Questions about the table below. Indices start at 0.
1) Find the entry in row 0 and column 0.
2) Find the entry at row 0, column 1.
3) Find the entry at row 1, column 0.
4) Find the entry at row 2, column 0.
5) Find the entry in the top-right corner.
6) Find the top entry of the column that holds the largest entry.
[[144 128 126 127 143 144 128 126 144 143]
 [123 128 131 140 122 123 140 131 125 122]
 [131 128 130 135 130 131 135 130 133 130]
 [128 128 121 145 124 128 146 121 133 124]
 [123 128 135 137 123 123 137 135 124 123]
 [129 128 134 132 130 130 132 134 130 130]
 [122 128 141 132 124 122 132 141 121 124]
 [140 128 134 123 141 140 123 134 138 141]
 [128 128 132 135 128 128 135 132 129 128]
 [126 128 127 142 124 126 142 127 130 124]
 [133 128 126 137 131 133 137 126 136 131]
 [131 128 120 144 127 131 144 120 136 127]
 [136 128 116 144 130 135 145 116 141 130]
 [137 128 127 132 136 137 133 127 138 136]
 [123 128 122 149 119 123 150 122 129 119]
 [139 128 140 118 143 140 118 140 136 143]]
1) 144
2) 128
3) 123
4) 131
5) 143
6) 128

X =
[[132 124 121 128 130]
 [125 116 124 140 129]
 [130 134 139 129 134]
 [105 122 124 118 129]
 [124 150 134 130 119]
 [141 122 131 124 118]
 [146 134 128 120 120]
 [125 132 133 133 125]
 [137 113 116 135 122]]
Counting starts at 0.
The entry directly below the largest entry -> 122
The entry at row 2, column 2 -> 139
Find the entry in the bottom-right corner.
Answer: 122
The entry just left of the largest entry is 124
The top-right entry -> 130
The entry in row 1 and column 1: 116
Find the entry directly above the smallest entry.
Answer: 130
The bottom-left entry is 137
The entry just right of 131: 124
The entry at row 0, column 0 is 132
The entry in row 0 and column 1: 124
Find the maximum.
Answer: 150
Find the smallest entry.
Answer: 105
The entry in row 2 and column 1 is 134
The entry at row 0, column 2 is 121
The entry at row 1, column 0 -> 125
Find the entry just right of 105.
Answer: 122

Read these off the row that follows.
1) Give the 2nd entry from the left.
2) Give the 1st entry.
3) Give the third entry from the right.
[145 149 107 110 115]
1) 149
2) 145
3) 107

Read these off the row that follows.
1) Which number is the second entry from the left?
2) Which number is the first entry?
3) Which number is the third entry from the right?
[117 103 110 145 115 109 125 114 147 145 108]
1) 103
2) 117
3) 147

[124 123 152 125]
The smallest entry is 123
Read off the entry just left of 125.
A: 152
